How the units are linked:
β: bet->tar, nel->rut, neb->piz, res->sen, ret->poz, vit->ver, det->zof, miz->nif, las->kul, bol->siz, siv->kon, sok->zod, ras->vap, tet->dat, siz->big, rut->led, big->mit, vap->lem, meb->bet, fad->vez, zem->vit, lel->fuv, suz->pir, nom->sok, dup->rul, saz->lel, mit->fip, kul->rak, poz->naz, gat->pob, nif->nom, rul->ras, zad->dup, fip->ret, vez->deg, pag->zuz, fem->det, zof->las, bes->gat, tul->saz, led->ven, ven->zik, tar->lig, zik->fad, moz->tet, kon->lan, tep->bol, fuv->zem, rak->siv, pob->bug, mov->kep, lan->lun, bug->sis, piz->miz, lun->suz, sen->nul, ver->gov, dat->zad, gov->bik, deg->res, naz->bes, lig->tel, kep->neb, pir->moz, zod->meb, bik->mov, zuz->fem, lem->nel, sis->pag, tel->tep, nul->tul
σ: bet->meb, nel->lem, neb->kep, res->deg, ret->fip, vit->zem, det->fem, miz->piz, las->zof, bol->tep, siv->rak, sok->nom, ras->rul, tet->moz, siz->bol, rut->nel, big->siz, vap->ras, meb->zod, fad->zik, zem->fuv, lel->saz, suz->lun, nom->nif, dup->zad, saz->tul, mit->big, kul->las, poz->ret, gat->bes, nif->miz, rul->dup, zad->dat, fip->mit, vez->fad, pag->sis, fem->zuz, zof->det, bes->naz, tul->nul, led->rut, ven->led, tar->bet, zik->ven, moz->pir, kon->siv, tep->tel, fuv->lel, rak->kul, pob->gat, mov->bik, lan->kon, bug->pob, piz->neb, lun->lan, sen->res, ver->vit, dat->tet, gov->ver, deg->vez, naz->poz, lig->tar, kep->mov, pir->suz, zod->sok, bik->gov, zuz->pag, lem->vap, sis->bug, tel->lig, nul->sen
ω: bet->big, nel->deg, neb->meb, res->zem, ret->sis, vit->piz, det->lan, miz->tar, las->suz, bol->naz, siv->tet, sok->tep, ras->zik, tet->lem, siz->bes, rut->res, big->gat, vap->fad, meb->siz, fad->saz, zem->neb, lel->mov, suz->rul, nom->tel, dup->led, saz->bik, mit->pob, kul->pir, poz->pag, gat->det, nif->lig, rul->ven, zad->rut, fip->bug, vez->lel, pag->rak, fem->kon, zof->lun, bes->fem, tul->gov, led->sen, ven->nul, tar->mit, zik->tul, moz->vap, kon->dat, tep->poz, fuv->kep, rak->moz, pob->zof, mov->sok, lan->zad, bug->las, piz->bet, lun->dup, sen->vit, ver->miz, dat->nel, gov->nif, deg->fuv, naz->zuz, lig->fip, kep->zod, pir->ras, zod->bol, bik->nom, zuz->siv, lem->vez, sis->kul, tel->ret, nul->ver
ζ: bet->siz, nel->vez, neb->zod, res->fuv, ret->bug, vit->neb, det->kon, miz->bet, las->lun, bol->poz, siv->moz, sok->tel, ras->ven, tet->vap, siz->naz, rut->deg, big->bes, vap->zik, meb->bol, fad->tul, zem->kep, lel->bik, suz->dup, nom->lig, dup->rut, saz->gov, mit->gat, kul->suz, poz->sis, gat->fem, nif->tar, rul->led, zad->nel, fip->pob, vez->saz, pag->kul, fem->siv, zof->lan, bes->zuz, tul->ver, led->res, ven->sen, tar->big, zik->nul, moz->ras, kon->tet, tep->ret, fuv->mov, rak->pir, pob->det, mov->nom, lan->dat, bug->zof, piz->meb, lun->zad, sen->zem, ver->piz, dat->lem, gov->miz, deg->lel, naz->pag, lig->mit, kep->sok, pir->rul, zod->tep, bik->nif, zuz->rak, lem->fad, sis->las, tel->fip, nul->vit
φ: bet->sok, nel->ras, neb->bik, res->fad, ret->big, vit->lel, det->pag, miz->kep, las->fem, bol->lig, siv->las, sok->miz, ras->zad, tet->suz, siz->tel, rut->vap, big->tep, vap->dup, meb->nom, fad->led, zem->saz, lel->nul, suz->kon, nom->piz, dup->tet, saz->sen, mit->bol, kul->det, poz->mit, gat->poz, nif->neb, rul->dat, zad->moz, fip->siz, vez->ven, pag->pob, fem->sis, zof->zuz, bes->ret, tul->res, led->lem, ven->nel, tar->zod, zik->rut, moz->lun, kon->kul, tep->tar, fuv->tul, rak->zof, pob->naz, mov->ver, lan->rak, bug->bes, piz->mov, lun->siv, sen->vez, ver->fuv, dat->pir, gov->zem, deg->zik, naz->fip, lig->meb, kep->gov, pir->lan, zod->nif, bik->vit, zuz->bug, lem->rul, sis->gat, tel->bet, nul->deg

The rows follow the links: the fewer symbols apart two units are, the more alike their rows tend to be.

Rows with their units:
[415, 274, -281, 54, 825, -86, 99, 375, -138, 278, 430, -847, 226, -374, 198, -111, 54, 327, -637, 256, 638, -134, -418, -73, -106, -216, -82, -774, 443, 123, 28, -253, -729, -130, -454, 561, 76, -684, -154, -344, 641, -247, 755] | ven
[-774, 498, 333, 313, 637, 133, -141, -741, 238, 68, -469, -637, -206, -280, -655, 396, -64, 221, -440, -238, 133, 27, 651, 89, 404, 378, 206, -152, 353, 104, 120, 613, -499, -220, 43, -232, -182, -79, 64, -383, -982, -54, 673] | nom
[505, 364, -327, -111, 717, 425, -144, 534, 105, 221, 173, -708, 275, -248, 254, 165, -133, 354, -605, 447, 470, -585, -561, 208, -12, -335, 209, -697, 384, -2, 379, -424, -595, -92, -379, 518, -273, -565, -195, -387, 678, -355, 676] | led
[-524, -560, -168, 54, -421, 593, -380, -552, -468, -215, 421, 475, 87, -14, -367, -464, -198, -251, 161, -177, -349, -543, 797, -268, -392, 324, 346, 504, -250, 285, 462, 756, 400, 162, 98, -15, -510, 308, -47, 321, -990, 150, -356] | tep
[685, -45, -163, 414, 554, -411, 179, 727, -304, -40, 238, -618, 37, 283, 391, -477, 216, 262, -639, 191, 4, 338, -649, -309, -381, -379, -170, 69, 251, -235, -381, -719, -389, 168, -90, 68, 428, 22, 64, -242, 1077, 259, 523] | tet
[-689, 609, 31, 305, 669, -202, 142, -759, 275, -2, -322, -599, -15, -307, -617, 428, 130, 179, -387, -251, -16, 240, 608, 244, 354, 464, -144, -94, 373, 153, -250, 732, -509, -268, 46, -27, 192, -19, 7, -478, -1116, -124, 658] | sok
[603, -31, -223, 31, -483, 462, -224, 547, 348, -78, -156, 593, 60, 530, 545, 429, -170, -266, 670, 235, -299, -547, -719, 202, 229, -333, 196, 413, -273, -127, 311, -666, 499, -275, 301, 135, -318, 365, -22, 127, 890, -303, -645] | kon
[-151, 502, 37, -351, 522, 703, -434, -186, 425, 285, -400, -619, 2, -764, -232, 592, -189, 147, -193, -99, 687, -573, 112, 326, 523, 98, 374, -764, 248, 76, 597, 215, -496, -309, -301, -213, -455, -654, -7, -372, -384, -227, 505] | lel
[658, -247, 231, -489, -656, -304, 114, 689, -28, 74, -250, 658, -122, 115, 484, 41, 179, -245, 462, 72, 165, 563, -725, 18, 144, -399, -163, -246, -275, -425, -299, -859, 495, -52, -99, -351, 340, -216, 204, 226, 1003, 154, -632] | rul
[-696, 291, 250, 146, 508, 635, -328, -681, 123, 151, -332, -576, -201, -404, -583, 217, -212, 300, -342, -315, 83, -270, 702, 144, 254, 406, 303, -102, 234, 141, 550, 547, -368, -131, -70, -431, -445, -119, 132, -314, -1064, 131, 462] | nif
[-573, -562, 114, -584, -559, 207, -93, -519, -355, 206, 165, 696, -84, -479, -271, -423, -90, -247, 319, -275, 314, -90, 684, -303, -327, 358, 175, -335, -268, 131, 157, 638, 414, 219, -403, -157, -207, -340, 58, 429, -893, 308, -605] | kep
[-168, 269, 109, 498, 24, -819, 472, -340, 371, -160, -311, -187, -39, 452, -217, 545, 405, 33, 223, -197, -531, 740, 118, 306, 419, 179, -382, 789, 168, 70, -910, 342, -103, -311, 541, -58, 719, 476, 71, -176, -467, -93, 96] | poz
[-203, 226, -37, 333, -366, -853, 509, -224, 319, -422, -343, 376, -11, 454, -93, 588, 325, -190, 421, -70, -666, 619, 38, 264, 428, 154, -498, 747, -141, 46, -839, 258, 310, -443, 618, 173, 709, 630, -41, -19, -358, -360, -251] | naz
[-152, 13, 350, -674, -326, 965, -441, -124, 178, 344, -431, 271, -119, -580, 1, 325, -300, -98, 383, -204, 634, -548, 66, 75, 256, 3, 381, -853, -262, -300, 872, -204, 236, -32, -498, -520, -698, -670, 205, 70, -121, 137, -324] | tul
[-650, -228, -310, -206, -525, -542, 326, -621, 26, -195, 311, 582, 240, -159, -413, 98, 194, -155, 452, -81, -295, 231, 653, -64, -7, 360, -361, 218, -223, 419, -540, 890, 443, -52, 147, 487, 407, 220, -158, 221, -1012, -272, -462] | tar
[301, -257, -232, -335, 284, -1013, 540, 341, -216, 425, 305, -315, 89, -427, 155, -472, 318, 75, -350, 171, 687, 622, -278, -233, -468, -78, -481, -758, 105, -119, -643, -229, -228, 302, -608, 340, 611, -658, -48, -8, 507, 118, 226] | fad
[-65, -202, -359, 167, -693, 413, -249, 7, 86, -418, 208, 715, 262, 722, 131, 58, -86, -233, 664, 122, -729, -569, -159, 17, -144, 9, 227, 878, -308, 257, 219, 244, 621, -36, 579, 315, -309, 676, -167, 261, -71, -343, -651] | pob
[-658, -13, 409, -12, 183, 830, -557, -713, -140, 160, -209, -161, -185, -515, -464, -50, -224, 72, -216, -444, 176, -463, 767, 48, 30, 413, 392, -257, 120, -47, 635, 537, -147, -68, -241, -399, -709, -183, 122, -153, -1077, 256, 235] | miz
[-73, -275, -291, 296, -484, 913, -508, 56, -204, -441, 397, 382, 194, 654, 147, -138, -294, -190, 306, 147, -664, -937, -34, -86, -284, -66, 478, 880, -183, 160, 538, 242, 441, 165, 476, 279, -526, 746, -178, 289, 176, -267, -425] | bug
[-266, 584, -246, -114, 832, -243, 138, -355, 273, 251, -43, -782, 197, -775, -383, 530, 76, 247, -477, 16, 582, 31, 286, 287, 142, 134, -135, -742, 388, 272, -99, 468, -634, -266, -332, 334, 85, -621, -140, -363, -463, -389, 714] | zem

Each walk starts at a row. The symbols on each line, taken left to right, move it on to the next unit.
Answer with the unit's row; about right is enough.
---
[-714, -294, -301, -87, -716, -207, 202, -636, -134, -85, 275, 680, 215, 13, -331, -237, 73, -302, 465, -82, -280, -71, 687, -136, -342, 427, -15, 266, -339, 547, -55, 997, 546, 103, 159, 378, 144, 229, -53, 368, -1094, -121, -619]
σ β ζ ζ: [-22, -127, -385, 187, -845, -83, 10, -203, 261, -331, 202, 831, 237, 643, 16, 392, 27, -257, 778, 108, -668, -147, 6, 170, 163, 114, -13, 858, -417, 222, -170, 330, 713, -160, 571, 289, 21, 663, -134, 278, -105, -319, -761]
σ φ: [-286, 467, 283, 607, 384, -688, 404, -327, 180, -240, -553, -428, -134, 366, -325, 414, 219, 185, -178, -274, -522, 813, 217, 289, 376, 191, -401, 712, 209, 7, -808, 228, -395, -207, 558, -145, 490, 548, 155, -276, -537, 2, 397]
---
[560, 387, -236, -91, 369, 716, -463, 616, 161, 234, 8, -470, 41, -183, 327, 392, -286, 129, -251, 237, 369, -738, -718, 307, 201, -374, 402, -603, 207, -23, 707, -386, -371, -199, -295, 176, -533, -540, -118, -282, 809, -396, 367]
ζ σ ζ: [-158, 317, 223, -359, 168, 1048, -531, -109, 174, 339, -461, -204, -126, -652, -161, 519, -316, 30, 60, -198, 617, -595, 46, 323, 461, 100, 504, -870, 95, -75, 860, 73, -192, -232, -413, -345, -656, -607, 180, -110, -290, -139, 139]
σ φ: [215, -532, 261, -848, -666, -250, 233, 26, -185, 335, 36, 715, -99, -512, 176, -445, 96, -315, 404, -82, 582, 488, 33, -231, -310, -29, -155, -811, -357, -122, -173, -356, 525, 294, -650, -266, 179, -676, 67, 464, 160, 306, -588]
---
[-580, -513, -95, -653, -679, -272, 128, -525, -299, 202, 336, 705, 24, -638, -307, -491, 0, -204, 419, -205, 295, 243, 667, -222, -327, 419, -111, -444, -335, 292, -65, 718, 499, 232, -382, 38, 150, -384, 21, 422, -732, 206, -599]
σ φ β: [-477, 49, -372, -285, 176, -862, 469, -419, 19, 226, 295, -262, 198, -691, -247, 0, 305, 57, -236, -34, 456, 519, 429, -7, -144, 314, -473, -619, 180, 429, -648, 698, -220, 114, -434, 461, 715, -403, -137, -212, -787, -292, 269]
β ζ ζ: [-602, 41, -396, 2, -171, -842, 462, -724, 267, 22, 39, 290, 181, -181, -456, 179, 192, -44, 245, -132, -64, 438, 676, 98, 87, 337, -359, 124, -76, 367, -689, 969, 255, -60, 153, 362, 452, 141, -175, -34, -1056, -317, -132]
---
[-483, 297, 254, 769, 758, 144, -143, -430, -55, -258, -321, -754, -115, 339, -495, -44, -22, 212, -564, -349, -657, 204, 555, -9, -3, 198, 77, 656, 404, -22, 27, 262, -586, 81, 306, -355, -52, 544, 146, -371, -682, 290, 783]
σ σ ω: [-163, 91, -190, 217, -740, -605, 397, -124, 338, -301, -182, 643, 38, 560, -132, 428, 97, -238, 749, 110, -634, 380, 95, 358, 327, 117, -279, 863, -270, 155, -629, 291, 456, -169, 687, 298, 432, 710, -36, 340, -250, -369, -635]
σ φ: [-422, 407, 295, 771, 692, -406, 184, -430, 84, -298, -361, -684, -167, 315, -405, 121, 100, 187, -572, -309, -470, 493, 340, 128, 316, 191, -184, 631, 362, 86, -268, 306, -467, -92, 560, -359, 341, 509, 178, -324, -582, 237, 730]
---
[62, -339, 261, -897, -758, 135, 22, 78, -175, 421, -173, 698, -229, -630, 147, -261, -62, -271, 596, -119, 607, 143, 5, -164, -97, -56, 51, -886, -327, -235, 150, -326, 602, 76, -455, -485, -90, -623, 126, 552, 31, 336, -704]
σ φ β: [267, -318, -99, -481, -172, -922, 569, 316, -251, 369, 392, 92, 101, -421, 200, -577, 274, -72, -71, 214, 463, 695, -116, -398, -423, -63, -468, -790, -107, 34, -680, -312, 153, 291, -718, 199, 670, -663, -120, 195, 396, 164, -62]
ζ φ ω: [-429, 279, -286, -58, 538, -571, 413, -357, 190, 249, 124, -548, 162, -730, -360, 198, 292, 233, -347, -62, 513, 275, 351, 90, 151, 251, -257, -755, 338, 328, -450, 607, -517, -136, -352, 383, 460, -659, -141, -304, -655, -306, 522]
---
[-632, -472, 229, -424, -523, 535, -275, -608, -216, 123, -16, 507, -140, -628, -290, -454, -187, -31, 216, -278, 239, -315, 727, -203, -258, 396, 351, -372, -256, 217, 478, 635, 333, 224, -312, -308, -351, -315, 98, 386, -945, 252, -460]
ω ω: [-494, -157, 288, 485, 291, 979, -527, -455, -266, -233, 75, -293, -182, 141, -412, -423, -242, 99, -363, -318, -451, -504, 671, -282, -292, 297, 410, 515, 112, 134, 646, 539, -216, 168, 210, -293, -659, 438, 21, 8, -836, 367, 214]
σ β φ: [-655, -393, -218, -128, -587, 307, -206, -608, -257, -159, 365, 552, 150, 22, -424, -362, -44, -146, 380, -142, -284, -363, 874, -186, -371, 370, 109, 310, -327, 401, 173, 886, 388, 247, 184, 203, -231, 303, -118, 471, -958, 53, -623]
---
[655, -136, 79, 83, 333, -756, 433, 750, -275, 16, 211, -296, -72, 290, 511, -395, 268, 38, -434, 140, 96, 721, -555, -273, -310, -352, -399, 22, 214, -398, -590, -833, -198, 289, -94, -70, 482, -78, -66, -149, 1139, 262, 390]
ω φ β ζ: [433, -27, -329, -241, 690, -597, 336, 437, -123, 381, 488, -647, 95, -415, 166, -302, 229, 211, -656, 340, 546, 210, -365, -213, -368, -288, -302, -777, 346, 10, -422, -210, -469, 50, -499, 420, 391, -609, -228, -333, 607, -45, 680]
ζ β σ φ: [148, -531, 144, -709, -456, -725, 514, 209, -284, 387, 246, 516, -70, -534, 114, -498, 239, -150, 195, 1, 592, 636, 105, -355, -384, -110, -365, -779, -191, -178, -486, -298, 349, 307, -598, 48, 485, -705, -5, 385, 246, 291, -442]
